Below are the code and all the weights of a small trained network. Each question names an input and a class and asks about switching units off, where a switched-off unit gives its printed mean instead of its output.

import numpy as np


def w(rows, s, z=0):
    codes = np.array(rows[::2]) - 128.0
    scale = np.full(codes.shape[1], s)
    scale[-1] = z or s
    return codes * scale


def f(y):
    return np.maximum(y, 0)


def log_softmax(a):
    a = a - a.max(-1, keepdims=True)
    return a - np.log(np.exp(a).sum(-1, keepdims=True))


def net(x, mask):
    res = np.array(x, float).reshape(1, 5) / 4 @ E
    y = f(res @ A[0][:, :-1].T + A[0][:, -1])
    res = res + np.where(mask, y, B[0][:, -1]) @ B[0][:, :-1]
    return log_softmax(res[-1] @ U[:, :-1].T + U[:, -1])


A, B = {}, {}
E = w([
[173,174,211,244],'x0',
[35,12,94,223],'x1',
[26,252,74,156],'x2',
[216,138,3,184],'x3',
[127,128,127,126],'x4',
],0.0038)
A[0] = w([
[170,128,78,137,84],'neuron 0',
[106,97,75,35,70],'neuron 1',
[92,98,126,160,251],'neuron 2',
[172,64,160,127,42],'neuron 3',
[163,172,157,73,199],'neuron 4',
[52,216,95,157,51],'neuron 5',
[44,11,99,218,7],'neuron 6',
[132,136,95,54,111],'neuron 7',
[166,143,198,241,58],'neuron 8',
[192,123,59,161,54],'neuron 9',
[186,203,126,69,7],'neuron 10',
[195,181,162,54,58],'neuron 11',
[95,152,112,143,92],'neuron 12',
[46,114,254,84,96],'neuron 13',
[93,163,113,139,68],'neuron 14',
[188,187,201,206,77],'neuron 15',
[100,157,114,136,74],'neuron 16',
[186,68,138,111,47],'neuron 17',
[82,226,103,134,87],'neuron 18',
[119,116,124,138,96],'neuron 19',
[56,130,212,86,71],'neuron 20',
[202,46,170,132,73],'neuron 21',
[89,85,55,41,47],'neuron 22',
[197,77,170,87,86],'neuron 23',
[195,133,21,176,59],'neuron 24',
],0.009,0.0028)
B[0] = w([
[133,144,85,153,166],'neuron 0',
[41,87,120,128,198],'neuron 1',
[202,77,204,119,244],'neuron 2',
[123,177,117,76,177],'neuron 3',
[169,124,182,166,233],'neuron 4',
[121,189,118,47,211],'neuron 5',
[80,253,213,184,251],'neuron 6',
[83,93,148,143,182],'neuron 7',
[22,76,102,114,226],'neuron 8',
[130,166,63,172,184],'neuron 9',
[97,206,178,181,186],'neuron 10',
[106,183,188,181,208],'neuron 11',
[127,148,133,100,156],'neuron 12',
[175,140,30,181,241],'neuron 13',
[121,158,123,95,154],'neuron 14',
[24,68,132,137,230],'neuron 15',
[120,154,125,102,148],'neuron 16',
[105,175,113,75,181],'neuron 17',
[137,170,131,55,211],'neuron 18',
[119,145,133,136,136],'neuron 19',
[142,153,45,171,197],'neuron 20',
[133,174,116,51,222],'neuron 21',
[22,88,115,128,205],'neuron 22',
[132,175,133,67,208],'neuron 23',
[154,168,44,181,216],'neuron 24',
],0.03,0.0035)
U = w([
[134,163,219,188,99],'0',
[149,161,106,1,96],'1',
[176,119,14,196,98],'2',
[40,47,120,124,107],'3',
[147,116,135,127,254],'4',
[217,44,168,127,154],'5',
[227,21,150,99,82],'6',
],0.0064,0.0094)

Each question gives the input, the list of numbers given to net, and the class t.
The units are the neurons (one row each of A and B). Each row of codes is followed by its name. A weight is (code - 128) times the scale printed after its matrix; where a second scale follows, it is the last column's (A, B and U).
mask holds one flag per neuron, in row order. A switched-off neuron (its flag False) gives its mean, the last column of its row in B, instead of its output. The means were averaged over made-up inputs and are rounded, as every weight is.
A unit's drop is (log p(t) with every unit on - log p(t) with that unit switched off) / (log p(t) with every unit on - log p(t) with every unit switched off).
The circuit of an input: a set's keep is (log p(t) with only the set's units on - log p(t) with every unit switched off) / (log p(t) with every unit on - log p(t) with every unit switched off). Starting from the 12 units with the biggest drops (on a tie, the unit counted first), units are removed one at a time, each time the one whose removal leaves the highest keep (on an exact tie, the one counted first), for as long as the keep stays at least 0.8.
units of the circuit, in order: the units of the circuit, biggest drop first
most important unit: the unit with the biggest drop
k most important neurons: the k neurons with the biggest drops, biggest first
drop when u is switched off: that unit's drop, to one decimal
input [-8,-7,6,-8,-7], class 2: 3 most important neurons => neuron 13; neuron 20; neuron 6
input [7,4,-8,7,-3], class 1: units of the circuit, in order => neuron 21
input [3,8,3,7,2], class 0: 2 most important neurons => neuron 6; neuron 13
input [6,-2,4,3,-4], class 3: units of the circuit, in order => neuron 15; neuron 8
input [-6,0,-1,2,-4], class 3: units of the circuit, in order => neuron 22; neuron 1
input [1,-6,2,4,-1], class 0: units of the circuit, in order => neuron 10; neuron 11
input [-4,1,6,0,0], class 1: units of the circuit, in order => neuron 5; neuron 18
input [0,4,-5,-4,-5], class 1: units of the circuit, in order => neuron 21; neuron 3
input [2,1,-7,-6,2], class 1: units of the circuit, in order => neuron 21; neuron 23
input [-7,2,-5,5,4], class 3: 3 most important neurons => neuron 22; neuron 1; neuron 13
input [1,-8,2,6,-6], class 0: 2 most important neurons => neuron 10; neuron 11
input [-1,7,-7,-2,6], class 0: 2 most important neurons => neuron 6; neuron 5
input [-7,-1,0,8,-4], class 2: 2 most important neurons => neuron 24; neuron 9
input [5,-5,8,-6,0], class 1: units of the circuit, in order => neuron 5
input [-4,-8,-5,-8,-5], class 0: 3 most important neurons => neuron 11; neuron 4; neuron 10
input [8,5,5,5,8], class 3: 2 most important neurons => neuron 8; neuron 15
input [-6,-1,4,-6,3], class 2: 2 most important neurons => neuron 13; neuron 20
input [-8,2,7,1,-3], class 3: 4 most important neurons => neuron 22; neuron 1; neuron 21; neuron 7
input [8,-4,-8,-1,3], class 1: 3 most important neurons => neuron 21; neuron 23; neuron 3
input [7,5,-3,-4,-7], class 3: most important unit => neuron 8
input [-8,3,-3,7,-7], class 3: 4 most important neurons => neuron 22; neuron 1; neuron 13; neuron 20
input [8,2,-3,-1,-5], class 3: 2 most important neurons => neuron 8; neuron 15
input [2,-3,-1,-8,-2], class 2: 2 most important neurons => neuron 13; neuron 20
input [0,-5,1,-7,0], class 2: 3 most important neurons => neuron 13; neuron 20; neuron 6
input [2,5,1,-7,-3], class 2: drop when neuron 13 is switched off => 0.8
input [1,4,-1,-6,-3], class 2: drop when neuron 20 is switched off => 0.2
input [-2,3,3,6,0], class 2: units of the circuit, in order => neuron 24
input [-1,-8,-3,-6,-1], class 0: drop when neuron 20 is switched off => 0.0
input [2,1,-7,3,-1], class 1: drop when neuron 21 is switched off => 0.1
